Below is a small trained network, with its code and all its weights. Each question gives an input and a target symbol and asks what happens when units are switched off, that is, made to give their printed mean instead of their output.

import numpy as np


def w(rows, s, z=0):
    codes = np.array(rows[::2]) - 128.0
    scale = np.full(codes.shape[1], s)
    scale[-1] = z or s
    return codes * scale


def norm(h):
    return h / np.sqrt((h * h).mean(-1, keepdims=True) + 1e-5)


def f(y):
    return y / 2 * (1 + np.tanh(0.7978845608 * (y + 0.044715 * y**3)))


def softmax(a):
    e = np.exp(a - a.max(-1, keepdims=True))
    return e / e.sum(-1, keepdims=True)


def log_softmax(a):
    a = a - a.max(-1, keepdims=True)
    return a - np.log(np.exp(a).sum(-1, keepdims=True))


def net(x, mask):
    ids = ['ΓΞαβεζηθλπστ'.index(c) for c in x.split()]
    T = len(ids)
    res = E[ids] + P[:T]
    u = 0
    for l in range(3):
        r = norm(res)
        for j in range(2):
            rows = slice(2 * j, 2 * j + 2)
            q, k, v = (r @ M[l][rows].T for M in (Q, K, V))
            z = softmax(np.where(np.tri(T) > 0, q @ k.T / 2**0.5, -1e9)) @ v
            o = O[l][rows]
            res = res + np.where(mask[u + j], z, o[:, -1]) @ o[:, :-1]
        u += 2
        y = f(norm(res) @ A[l][:, :-1].T + A[l][:, -1])
        res = res + np.where(mask[u : u + 4], y, B[l][:, -1]) @ B[l][:, :-1]
        u += 4
    return log_softmax(norm(res)[-1] @ U[:, :-1].T + U[:, -1])


Q, K, V, O, A, B = {}, {}, {}, {}, {}, {}
E = w([
[110,133,137],'Γ',
[113,149,116],'Ξ',
[105,136,113],'α',
[111,146,117],'β',
[109,142,111],'ε',
[103,133,110],'ζ',
[112,140,152],'η',
[170,161,154],'θ',
[79,105,147],'λ',
[155,3,116],'π',
[146,53,53],'σ',
[137,92,69],'τ',
],0.027)
P = w([
[97,255,139],'0',
[92,238,130],'1',
[96,213,146],'2',
[124,182,132],'3',
[136,166,123],'4',
[149,148,121],'5',
[144,131,104],'6',
[158,120,114],'7',
[165,119,104],'8',
[167,126,96],'9',
[168,142,86],'10',
],0.0062)
Q[0] = w([
[96,68,223],'0.h1',
[116,167,167],'0.h1',
[16,206,138],'0.h2',
[2,112,132],'0.h2',
],0.0096)
K[0] = w([
[43,123,29],'0.h1',
[64,145,166],'0.h1',
[162,1,82],'0.h2',
[118,14,101],'0.h2',
],0.0097)
V[0] = w([
[114,159,7],'0.h1',
[75,128,212],'0.h1',
[253,224,178],'0.h2',
[224,151,98],'0.h2',
],0.005)
O[0] = w([
[76,78,161,144],'0.h1',
[98,162,84,188],'0.h1',
[179,119,107,3],'0.h2',
[254,156,175,62],'0.h2',
],0.0075,0.0044)
A[0] = w([
[100,236,174,2],'0.n1',
[27,116,156,11],'0.n2',
[64,154,23,180],'0.n3',
[153,2,64,53],'0.n4',
],0.0064,0.0019)
B[0] = w([
[2,12,137,167],'0.n1',
[126,220,104,220],'0.n2',
[106,227,138,252],'0.n3',
[76,56,131,136],'0.n4',
],0.0058,0.0044)
Q[1] = w([
[133,81,112],'1.h1',
[5,145,129],'1.h1',
[104,131,147],'1.h2',
[110,128,150],'1.h2',
],0.017)
K[1] = w([
[200,100,139],'1.h1',
[2,59,207],'1.h1',
[107,89,96],'1.h2',
[131,94,79],'1.h2',
],0.0082)
V[1] = w([
[116,169,39],'1.h1',
[116,235,161],'1.h1',
[114,138,248],'1.h2',
[195,180,184],'1.h2',
],0.011)
O[1] = w([
[122,80,85,154],'1.h1',
[197,110,106,245],'1.h1',
[111,164,255,141],'1.h2',
[166,104,196,2],'1.h2',
],0.011,0.0055)
A[1] = w([
[44,79,145,134],'1.n1',
[108,192,124,3],'1.n2',
[236,63,144,228],'1.n3',
[2,79,90,24],'1.n4',
],0.0092,0.0031)
B[1] = w([
[113,183,65,197],'1.n1',
[18,77,159,147],'1.n2',
[73,254,234,129],'1.n3',
[164,185,84,253],'1.n4',
],0.0081,0.0067)
Q[2] = w([
[171,116,120],'2.h1',
[149,107,1],'2.h1',
[184,207,251],'2.h2',
[90,174,26],'2.h2',
],0.0092)
K[2] = w([
[128,107,180],'2.h1',
[238,90,56],'2.h1',
[2,124,79],'2.h2',
[193,119,143],'2.h2',
],0.014)
V[2] = w([
[79,1,99],'2.h1',
[254,39,129],'2.h1',
[7,1,112],'2.h2',
[109,76,167],'2.h2',
],0.0092)
O[2] = w([
[85,10,169,131],'2.h1',
[48,94,59,12],'2.h1',
[2,72,126,140],'2.h2',
[104,111,176,90],'2.h2',
],0.0098,0.011)
A[2] = w([
[143,86,153,147],'2.n1',
[252,136,102,198],'2.n2',
[124,144,159,1],'2.n3',
[75,94,158,175],'2.n4',
],0.018,0.0052)
B[2] = w([
[158,239,116,116],'2.n1',
[154,58,162,254],'2.n2',
[64,101,46,109],'2.n3',
[79,132,255,155],'2.n4',
],0.013,0.0061)
U = w([
[33,64,242,164],'Γ',
[194,109,19,40],'Ξ',
[154,103,102,2],'α',
[139,57,136,43],'β',
[31,8,78,133],'ε',
[215,80,140,95],'ζ',
[109,253,128,185],'η',
[199,140,200,229],'θ',
[140,108,175,41],'λ',
[132,113,162,16],'π',
[177,37,79,90],'σ',
[72,32,29,137],'τ',
],0.014,0.0084)

Each question gives the input, a string of symbols that net reads in full, and the target symbol t.
The units are the heads (2 rows each of Q, K, V and O) and the neurons (one row each of A and B). Each row of codes is followed by its name. A weight is (code - 128) times the scale printed after its matrix; where a second scale follows, it is the last column's (O, A, B and U).
mask holds one flag per unit, layer by layer, with each layer's heads first. A switched-off unit (its flag False) gives its mean, the last column of its rows in O or B, instead of its output. The means were averaged over made-up inputs and are rounded, as every weight is.
A unit's drop is (log p(t) with every unit on - log p(t) with that unit switched off) / (log p(t) with every unit on - log p(t) with every unit switched off).
The circuit of an input: a set's keep is (log p(t) with only the set's units on - log p(t) with every unit switched off) / (log p(t) with every unit on - log p(t) with every unit switched off). Starting from the 12 units with the biggest drops (on a tie, the unit counted first), units are removed one at a time, each time the one whose removal leaves the highest keep (on an exact tie, the one counted first), for as long as the keep stays at least 0.8.
units of the circuit, in order: the units of the circuit, biggest drop first
top k neurons: the k neurons with the biggest drops, biggest first
top k neurons in layer l: the k neurons of layer l with the biggest drops, biggest first
which heads matter: for each layer, one digit per head in row order, 1 if its drop is at least 0.15 and else 0, layers parted by /
input λ Γ θ λ η λ η β λ ε, target θ: units of the circuit, in order : (2.h2 2.n2)
input Ξ ζ λ ε τ ε, target τ: which heads matter : 00 / 01 / 10
input ε ε σ π Ξ Γ, target Γ: which heads matter : 10 / 00 / 11
input λ Ξ π ε, target Γ: units of the circuit, in order : (2.h2 1.n4)
input β λ Ξ τ η β λ τ ε ζ, target τ: units of the circuit, in order : (2.h1)
input π ε β, target Γ: which heads matter : 00 / 01 / 11
input π λ η, target Γ: top 3 neurons : (1.n2 0.n1 0.n3)
input η ε η η Γ, target θ: which heads matter : 00 / 01 / 10
input λ λ λ λ η λ α β ζ Γ ζ, target Ξ: top 2 neurons in layer 1 : (1.n3 1.n1)
input π ζ λ λ ε α η α, target θ: which heads matter : 01 / 10 / 10
input ζ τ Γ Ξ λ η ε η Ξ ζ, target θ: units of the circuit, in order : (0.h2 2.n2 1.n1)
input ζ λ η τ Γ λ ζ λ θ π, target θ: units of the circuit, in order : (1.n3 2.n1)
input λ Ξ π θ λ Γ π λ, target θ: which heads matter : 00 / 10 / 01
input ζ Γ λ λ τ ε ζ, target τ: units of the circuit, in order : (2.h1 1.h2)
input ζ Γ σ λ, target ε: units of the circuit, in order : (1.h2)
input ε η ζ ζ η β π ε ζ, target Γ: top 3 neurons : (1.n4 0.n3 1.n2)
input λ σ Ξ, target ε: units of the circuit, in order : (1.h2 2.h1)
input ε η λ ζ η λ η τ β β, target τ: top 2 neurons in layer 0 : (0.n1 0.n2)
input η λ π π η η, target Γ: which heads matter : 00 / 00 / 11
input ζ λ λ η λ π λ ζ, target Γ: units of the circuit, in order : (2.h2)
